Here is a tiny trained network, its code and every weight. The questions are about switching its units off for an input and a class, where a switched-off unit gives its printed mean instead of its output.

import numpy as np


def w(rows, s, z=0):
    codes = np.array(rows[::2]) - 128.0
    scale = np.full(codes.shape[1], s)
    scale[-1] = z or s
    return codes * scale


def f(y):
    return y / 2 * (1 + np.tanh(0.7978845608 * (y + 0.044715 * y**3)))


def log_softmax(a):
    a = a - a.max(-1, keepdims=True)
    return a - np.log(np.exp(a).sum(-1, keepdims=True))


def net(x, mask):
    res = np.array(x, float).reshape(1, 7) / 4 @ E
    y = f(res @ A[0][:, :-1].T + A[0][:, -1])
    res = res + np.where(mask, y, B[0][:, -1]) @ B[0][:, :-1]
    return log_softmax(res[-1] @ U[:, :-1].T + U[:, -1])


A, B = {}, {}
E = w([
[181,59,96,98,254,137,193],'x0',
[59,210,100,221,229,173,70],'x1',
[117,103,210,203,123,186,203],'x2',
[51,54,27,136,67,195,137],'x3',
[65,221,101,102,141,91,233],'x4',
[130,128,126,130,128,125,129],'x5',
[129,128,127,131,127,126,129],'x6',
],0.008)
A[0] = w([
[80,46,46,154,89,163,120,79],'n1',
[141,143,132,81,85,115,191,84],'n2',
[146,97,113,94,205,144,148,67],'n3',
[118,180,114,124,70,137,100,124],'n4',
[91,147,130,182,199,158,59,42],'n5',
[127,79,224,225,115,169,180,2],'n6',
[172,33,165,151,131,153,8,34],'n7',
[179,160,193,146,164,86,107,60],'n8',
[111,119,112,153,135,132,118,43],'n9',
[166,66,111,134,190,132,141,149],'n10',
[120,168,161,174,59,108,115,109],'n11',
[153,108,125,69,89,90,118,129],'n12',
[141,139,174,118,145,105,109,70],'n13',
[173,160,188,103,145,110,93,104],'n14',
[119,153,170,131,52,136,54,99],'n15',
[153,136,61,57,150,87,13,22],'n16',
[163,86,93,113,200,124,152,97],'n17',
[171,74,182,81,77,115,145,113],'n18',
[79,200,100,90,130,104,207,138],'n19',
[105,184,104,165,181,133,89,135],'n20',
],0.016,0.0038)
B[0] = w([
[80,202,145,25,91,207,155,243],'n1',
[147,89,127,178,118,169,97,184],'n2',
[67,114,129,124,123,72,152,195],'n3',
[92,119,130,118,140,68,149,179],'n4',
[121,47,126,161,81,165,78,216],'n5',
[217,179,95,68,190,73,13,211],'n6',
[200,139,153,242,200,158,253,250],'n7',
[86,186,109,62,94,199,176,197],'n8',
[138,113,127,115,107,148,144,139],'n9',
[73,108,125,138,101,56,135,210],'n10',
[75,102,124,127,131,60,164,187],'n11',
[145,80,127,156,112,158,72,201],'n12',
[93,152,124,104,136,167,150,157],'n13',
[98,167,146,56,98,176,154,190],'n14',
[61,108,130,133,98,38,152,202],'n15',
[204,181,105,76,190,90,36,224],'n16',
[74,125,140,128,93,51,140,207],'n17',
[109,57,116,166,86,181,66,220],'n18',
[205,157,146,189,195,145,199,227],'n19',
[150,52,131,166,82,172,76,208],'n20',
],0.023,0.014)
U = w([
[112,83,150,152,55,171,61,123],'0',
[35,147,162,111,103,2,150,72],'1',
[162,182,189,176,179,143,201,208],'2',
[72,228,162,20,73,202,152,4],'3',
[166,198,107,62,172,70,31,252],'4',
],0.0094,0.0029)

Each question gives the input, the list of numbers given to net, and the class t.
The units are the neurons (one row each of A and B). Each row of codes is followed by its name. A weight is (code - 128) times the scale printed after its matrix; where a second scale follows, it is the last column's (A, B and U).
mask holds one flag per neuron, in row order. A switched-off neuron (its flag False) gives its mean, the last column of its row in B, instead of its output. The means were averaged over made-up inputs and are rounded, as every weight is.
A unit's drop is (log p(t) with every unit on - log p(t) with that unit switched off) / (log p(t) with every unit on - log p(t) with every unit switched off).
The circuit of an input: a set's keep is (log p(t) with only the set's units on - log p(t) with every unit switched off) / (log p(t) with every unit on - log p(t) with every unit switched off). Starting from the 12 units with the biggest drops (on a tie, the unit counted first), units are removed one at a time, each time the one whose removal leaves the highest keep (on an exact tie, the one counted first), for as long as the keep stays at least 0.8.
units of the circuit, in order: the units of the circuit, biggest drop first
unit that matters most: the unit with the biggest drop
k most important neurons: the k neurons with the biggest drops, biggest first
drop when u is switched off: that unit's drop, to one decimal
input [-1,2,7,0,3,5,4], class 4: unit that matters most => n6
input [1,4,1,7,7,-3,-6], class 2: 3 most important neurons => n19, n8, n14
input [8,7,-1,-6,-6,5,1], class 1: 3 most important neurons => n17, n10, n3
input [5,-8,2,2,7,8,-8], class 0: 2 most important neurons => n7, n18
input [2,6,4,-5,-5,-6,-6], class 0: 3 most important neurons => n5, n1, n20
input [-7,4,7,-7,1,-7,3], class 1: 4 most important neurons => n11, n15, n1, n16
input [-6,-5,-7,8,2,-7,5], class 3: 2 most important neurons => n1, n6
input [7,5,-6,-1,-8,4,-1], class 2: 4 most important neurons => n7, n15, n11, n16
input [5,2,6,-4,-3,5,8], class 4: 3 most important neurons => n6, n15, n11
input [7,7,4,-2,-2,0,-7], class 0: 2 most important neurons => n5, n20
input [-1,-3,7,-8,3,4,7], class 3: 3 most important neurons => n8, n14, n16
input [-1,-1,-2,4,3,2,-5], class 3: 2 most important neurons => n7, n1
input [1,4,7,-6,3,-3,-5], class 4: drop when n6 is switched off => 2.7
input [4,-1,-6,7,2,-1,-8], class 3: units of the circuit, in order => n1
input [-5,6,-2,-5,3,-5,5], class 0: drop when n1 is switched off => 0.7
input [8,-1,4,6,4,6,5], class 1: drop when n15 is switched off => 0.0
